Each row is followed by one of two labels, saying whether the row has a hidden trait. Each part has a new trait and two new labels.
In the rows, zero is written as 128.
| 145 | 130 | 102 | 161 | 112 | 133 | 127 | 124 | 112 | 128 | 141 | 129 | 110 | 106 | 137 | 124 |  51 | 132 | 152 | 162 | 117 | 111 |  80 | 134 | 112 | 130 | 107 | 113 | 147 |  91 | 131 | 117 | 108 | 151 | 132 | 161 | 137 | 133 | 131 | 142 |  82 | 136 |  94 | 133 | 115 | 125 | 148 | 155 |  60 | 115 |  99 | 171 | 147 | 108 |
Z661
| 121 | 165 | 147 | 153 | 186 | 150 | 132 | 126 | 114 | 131 | 171 | 132 | 104 | 109 | 106 | 120 | 103 | 133 | 135 | 137 | 136 |  81 |  84 | 185 | 123 | 116 | 109 | 104 | 128 | 125 |  93 | 151 | 127 | 127 |  78 | 161 | 122 | 140 | 122 | 151 | 101 | 134 |  97 | 128 | 135 | 129 | 163 | 105 |  79 | 118 | 109 | 183 | 123 | 119 |
Z661
| 149 | 140 | 102 | 184 | 114 | 138 | 119 | 124 | 114 | 131 | 139 | 128 | 110 | 116 | 135 | 121 |  58 | 135 | 141 | 181 | 118 | 104 |  76 | 131 | 120 | 141 | 115 |  99 | 153 |  86 | 144 |  95 | 110 | 136 | 137 | 170 | 145 | 136 | 135 | 154 |  82 | 133 |  89 | 131 | 129 | 122 | 133 | 140 |  87 | 121 | 108 | 185 | 141 | 120 |
Z661
| 154 | 140 |  95 | 169 | 109 | 140 | 119 | 124 | 111 | 133 | 143 | 132 | 104 | 111 | 138 | 120 |  78 | 136 | 142 | 175 | 115 | 110 |  77 | 130 | 118 | 139 | 110 | 107 | 147 |  90 | 142 |  94 | 111 | 142 | 129 | 164 | 141 | 129 | 144 | 154 |  83 | 134 |  94 | 129 | 119 | 126 | 128 | 138 |  87 | 100 | 100 | 176 | 148 | 116 |
Z661
| 113 | 171 | 150 | 128 | 163 | 146 | 130 | 123 | 114 | 134 | 179 | 131 |  96 |  99 | 113 | 116 |  87 | 132 | 148 | 131 | 132 |  99 |  74 | 211 | 114 | 109 | 109 | 120 | 126 | 125 |  96 | 149 | 134 | 127 |  77 | 146 | 126 | 139 | 123 | 171 | 111 | 133 |  78 | 129 | 129 | 129 | 152 |  91 |  73 | 113 | 106 | 201 | 113 | 114 |
Z661
| 118 | 166 | 127 | 127 | 165 | 139 | 136 | 125 | 151 | 137 | 183 | 133 | 103 | 114 | 103 | 127 | 131 | 132 | 145 | 139 | 134 |  99 |  57 | 201 | 131 | 134 |  91 | 100 | 127 | 112 | 100 | 152 | 114 | 123 |  75 | 165 | 115 | 148 | 124 | 152 | 107 | 136 |  84 | 130 | 134 | 129 | 149 | 117 |  84 | 128 | 117 | 159 | 104 | 124 |
Z661
| 150 | 147 | 107 | 155 | 111 | 150 | 128 | 126 | 100 | 127 | 135 | 133 | 119 | 104 | 138 | 125 |  66 | 133 | 154 | 174 | 134 | 109 |  80 | 115 | 112 | 137 | 110 | 106 | 145 | 102 | 129 | 127 | 113 | 151 | 115 | 162 | 131 | 134 | 131 | 156 |  88 | 132 |  93 | 130 | 112 | 126 | 131 | 164 |  68 |  96 | 105 | 172 | 146 | 108 |
Z661
| 109 | 102 | 106 | 146 | 105 | 131 | 135 | 126 |  74 | 133 | 174 | 133 | 101 | 142 | 138 | 127 |  98 | 132 | 132 | 130 |  81 | 130 |  76 | 114 |  90 |  97 | 110 | 149 |  91 | 113 | 129 | 119 | 141 | 114 |  60 |  95 | 128 | 138 | 123 | 141 | 123 | 134 |  92 | 128 | 153 | 127 | 166 | 120 |  96 | 119 | 125 | 146 | 147 | 132 |
Z661
| 135 | 119 |  91 | 149 | 103 | 124 | 123 | 131 | 141 | 153 |  98 | 132 |  91 |  85 | 138 |  97 | 159 | 137 | 140 | 100 | 140 | 116 | 183 | 170 | 137 | 147 | 126 | 163 | 169 |  98 | 135 | 122 |  81 | 126 |  82 | 136 | 158 | 141 | 140 | 157 | 113 | 134 |  88 |  91 | 128 | 116 | 114 | 175 |  88 | 147 | 124 | 125 | 148 | 111 |
Z322
| 114 |  97 | 106 | 147 | 102 | 133 | 116 | 120 |  75 | 132 | 183 | 132 | 103 | 136 | 140 | 128 |  83 | 127 | 132 | 130 |  74 | 135 | 103 | 119 |  92 |  88 | 116 | 164 |  87 | 113 | 126 | 111 | 145 | 110 |  57 |  90 | 121 | 134 | 125 | 157 | 129 | 135 |  86 | 136 | 161 | 127 | 167 | 117 |  84 | 124 | 126 | 150 | 148 | 128 |
Z661
| 128 |  97 |  68 | 164 | 122 | 130 | 126 | 123 | 135 | 152 | 100 | 131 | 100 | 111 | 129 | 105 | 163 | 128 | 151 | 110 | 154 | 110 | 175 | 186 | 133 | 148 | 123 | 166 | 170 | 101 | 137 | 114 | 100 | 133 |  75 | 147 | 158 | 150 | 128 | 143 | 108 | 134 |  85 | 110 | 125 | 129 | 128 | 158 |  96 | 162 | 135 | 139 | 144 | 116 |
Z322
| 135 | 180 | 146 | 131 | 172 | 145 | 123 | 123 | 165 | 135 | 168 | 132 | 101 | 107 | 111 | 104 |  94 | 132 | 147 | 131 | 131 | 102 |  89 | 191 | 131 | 130 |  91 | 109 | 129 | 107 |  95 | 161 | 115 | 128 |  66 | 146 | 121 | 140 | 131 | 159 | 105 | 132 |  89 | 135 | 126 | 124 | 169 |  92 |  80 | 110 | 106 | 181 | 121 | 116 |
Z661
| 161 | 157 | 116 | 157 |  98 | 148 | 101 | 126 |  97 | 134 | 142 | 129 | 103 | 100 | 147 | 114 |  43 | 143 | 142 | 164 | 123 | 114 |  91 | 128 | 106 | 142 | 114 | 116 | 146 |  95 | 153 | 108 | 109 | 133 | 115 | 148 | 154 | 139 | 145 | 161 |  89 | 133 |  92 | 130 | 116 | 124 | 123 | 128 |  54 |  96 |  98 | 181 | 150 | 108 |
Z661
| 141 | 107 |  96 | 158 | 129 | 120 | 123 | 123 | 139 | 155 | 106 | 137 |  86 | 103 | 134 |  95 | 142 | 131 | 147 | 112 | 129 | 120 | 158 | 199 | 119 | 144 | 126 | 165 | 171 | 105 | 131 | 117 | 116 | 131 |  99 | 136 | 154 | 146 | 134 | 151 | 127 | 134 |  76 |  98 | 123 | 122 | 156 | 162 | 105 | 136 | 122 | 130 | 149 | 112 |
Z322
| 117 | 103 | 113 | 147 | 113 | 127 | 129 | 127 |  86 | 134 | 176 | 135 |  99 | 139 | 133 | 127 | 107 | 122 | 128 | 130 |  73 | 122 |  82 |  99 |  89 | 101 | 111 | 143 |  90 | 117 | 124 | 124 | 144 | 114 |  46 |  97 | 116 | 141 | 119 | 153 | 124 | 130 |  94 | 129 | 152 | 131 | 160 | 135 |  94 | 125 | 130 | 138 | 147 | 141 |
Z661
| 137 | 178 | 138 | 138 | 175 | 142 | 128 | 125 | 149 | 134 | 165 | 132 | 101 | 112 | 109 | 121 | 118 | 132 | 144 | 137 | 136 | 109 |  78 | 190 | 134 | 128 |  96 | 102 | 127 | 107 |  91 | 162 | 122 | 130 |  75 | 156 | 120 | 140 | 126 | 154 | 102 | 134 |  95 | 139 | 132 | 126 | 162 |  98 |  85 | 110 | 115 | 175 | 125 | 116 |
Z661
